Below are the code and all the weights of a small trained network. Each question names an input and a class and asks about switching units off, where a switched-off unit gives its printed mean instead of its output.

import numpy as np


def w(rows, s, z=0):
    codes = np.array(rows[::2]) - 128.0
    scale = np.full(codes.shape[1], s)
    scale[-1] = z or s
    return codes * scale


def f(y):
    return y / 2 * (1 + np.tanh(0.7978845608 * (y + 0.044715 * y**3)))


def log_softmax(a):
    a = a - a.max(-1, keepdims=True)
    return a - np.log(np.exp(a).sum(-1, keepdims=True))


def net(x, mask):
    res = np.array(x, float).reshape(1, 4) / 4 @ E
    y = f(res @ A[0][:, :-1].T + A[0][:, -1])
    res = res + np.where(mask, y, B[0][:, -1]) @ B[0][:, :-1]
    return log_softmax(res[-1] @ U[:, :-1].T + U[:, -1])


A, B = {}, {}
E = w([
[145,134,122,113,97,107,140,145,157,121],'x0',
[221,155,27,120,149,183,122,220,63,177],'x1',
[37,152,81,191,21,169,154,146,49,68],'x2',
[112,47,100,51,143,198,254,119,144,108],'x3',
],0.008)
A[0] = w([
[195,159,53,120,163,179,127,212,113,189,95],'N1',
[176,190,43,111,126,182,128,213,74,163,94],'N2',
[130,123,149,178,139,115,154,107,152,99,76],'N3',
[194,116,99,143,116,153,132,164,97,153,46],'N4',
[133,135,114,103,127,151,105,134,116,130,51],'N5',
[97,121,115,115,111,106,125,147,149,168,91],'N6',
[22,104,222,113,116,47,143,21,190,26,91],'N7',
[157,141,68,125,144,145,118,156,121,134,17],'N8',
[105,120,105,71,141,150,149,103,122,113,47],'N9',
[168,254,168,213,123,72,22,124,130,165,144],'N10',
[128,41,109,66,128,189,241,109,133,123,132],'N11',
[108,210,133,152,110,96,43,171,146,152,94],'N12',
[163,150,133,139,132,123,91,101,107,91,53],'N13',
[226,73,198,77,236,111,93,101,205,202,16],'N14',
[125,159,160,152,119,169,150,144,159,164,109],'N15',
[143,163,141,151,126,108,79,136,122,119,35],'N16',
[185,86,174,77,211,69,119,116,155,198,28],'N17',
[175,143,149,87,171,124,102,100,180,180,52],'N18',
[99,42,100,92,163,216,238,156,174,84,135],'N19',
[97,66,149,161,107,105,103,97,182,107,32],'N20',
[75,157,72,190,57,193,130,120,112,51,36],'N21',
[117,115,85,131,156,102,144,112,125,107,71],'N22',
[19,178,92,189,15,161,170,169,46,29,25],'N23',
[109,214,132,182,111,77,31,156,109,133,116],'N24',
[79,140,174,127,129,92,145,110,148,121,3],'N25',
[124,5,115,87,125,178,224,106,138,122,129],'N26',
[72,98,243,143,95,78,158,35,175,66,89],'N27',
[108,138,106,142,110,140,132,108,114,122,59],'N28',
[198,165,37,131,149,146,159,175,82,158,97],'N29',
[122,233,166,198,112,70,30,118,141,141,139],'N30',
[110,150,115,123,137,80,87,141,114,134,59],'N31',
],0.0067,0.0035)
B[0] = w([
[59,111,152,220,57,212,49,131,176,184,195],'N1',
[94,114,137,175,71,189,48,113,177,214,201],'N2',
[120,136,130,136,132,131,106,120,119,152,132],'N3',
[112,115,142,140,103,150,83,111,145,148,148],'N4',
[131,125,123,112,123,115,114,119,136,142,121],'N5',
[153,111,121,141,129,128,122,123,113,127,123],'N6',
[98,118,141,185,76,217,28,137,180,234,255],'N7',
[100,131,128,129,117,126,115,111,136,172,137],'N8',
[117,120,136,115,134,122,136,142,75,118,134],'N9',
[73,51,195,63,207,52,173,198,66,87,241],'N10',
[62,67,210,80,197,73,167,182,69,74,212],'N11',
[84,90,160,113,168,101,171,164,81,102,182],'N12',
[134,123,135,113,149,105,121,135,133,132,128],'N13',
[229,222,2,162,103,115,193,45,168,55,211],'N14',
[115,126,125,102,121,114,109,108,117,131,125],'N15',
[119,110,139,107,147,102,146,145,119,126,140],'N16',
[216,196,24,145,117,123,170,54,148,79,181],'N17',
[187,166,101,135,120,132,159,88,136,94,160],'N18',
[83,80,198,75,196,67,168,207,70,94,217],'N19',
[87,120,127,155,130,177,107,118,147,153,150],'N20',
[226,190,52,145,120,110,174,47,175,65,184],'N21',
[141,139,140,140,137,129,139,145,138,125,121],'N22',
[233,212,12,153,143,86,178,18,168,62,231],'N23',
[111,94,190,42,186,101,181,182,95,100,207],'N24',
[134,134,130,136,82,152,103,135,131,158,141],'N25',
[97,79,197,55,178,58,173,188,77,115,206],'N26',
[87,115,139,199,49,228,39,142,172,214,229],'N27',
[133,156,122,125,125,125,132,121,128,122,127],'N28',
[104,121,158,188,55,200,70,159,183,193,187],'N29',
[86,82,179,69,145,87,167,195,81,97,227],'N30',
[142,111,126,111,135,129,131,158,132,110,134],'N31',
],0.0063,0.0099)
U = w([
[118,65,174,85,171,92,149,189,90,107,214],'0',
[125,109,136,158,101,204,48,128,157,249,143],'1',
[186,205,58,133,138,114,161,37,143,68,8],'2',
],0.013,0.0016)

Each question gives the input, the list of numbers given to net, and the class t.
The units are the neurons (one row each of A and B). Each row of codes is followed by its name. A weight is (code - 128) times the scale printed after its matrix; where a second scale follows, it is the last column's (A, B and U).
mask holds one flag per neuron, in row order. A switched-off neuron (its flag False) gives its mean, the last column of its row in B, instead of its output. The means were averaged over made-up inputs and are rounded, as every weight is.
A unit's drop is (log p(t) with every unit on - log p(t) with that unit switched off) / (log p(t) with every unit on - log p(t) with every unit switched off).
The circuit of an input: a set's keep is (log p(t) with only the set's units on - log p(t) with every unit switched off) / (log p(t) with every unit on - log p(t) with every unit switched off). Starting from the 12 units with the biggest drops (on a tie, the unit counted first), units are removed one at a time, each time the one whose removal leaves the highest keep (on an exact tie, the one counted first), for as long as the keep stays at least 0.8.
units of the circuit, in order: the units of the circuit, biggest drop first
top k neurons: the k neurons with the biggest drops, biggest first
drop when u is switched off: that unit's drop, to one decimal
input [-4,5,8,-5], class 2: units of the circuit, in order -> N23
input [-8,-5,-1,4], class 1: top 3 neurons -> N7, N27, N10
input [2,3,-6,5], class 2: top 2 neurons -> N14, N17
input [-6,2,5,-4], class 2: top 4 neurons -> N23, N21, N19, N11
input [-8,-8,6,-2], class 1: top 2 neurons -> N7, N27
input [0,-8,-7,2], class 1: top 2 neurons -> N7, N27
input [4,7,6,0], class 1: top 3 neurons -> N2, N29, N1
input [2,3,7,-7], class 0: top 3 neurons -> N10, N24, N30
input [2,8,-8,5], class 1: top 2 neurons -> N1, N29
input [-7,-5,-5,0], class 1: top 4 neurons -> N7, N23, N27, N21
input [4,7,1,-7], class 0: top 2 neurons -> N10, N24
input [-5,-2,-5,-3], class 2: drop when N14 is switched off -> 0.1
input [5,-5,-7,-5], class 2: drop when N14 is switched off -> 1.1
input [-5,-6,-8,5], class 2: units of the circuit, in order -> N14
input [-3,6,-3,-8], class 0: drop when N10 is switched off -> 0.3
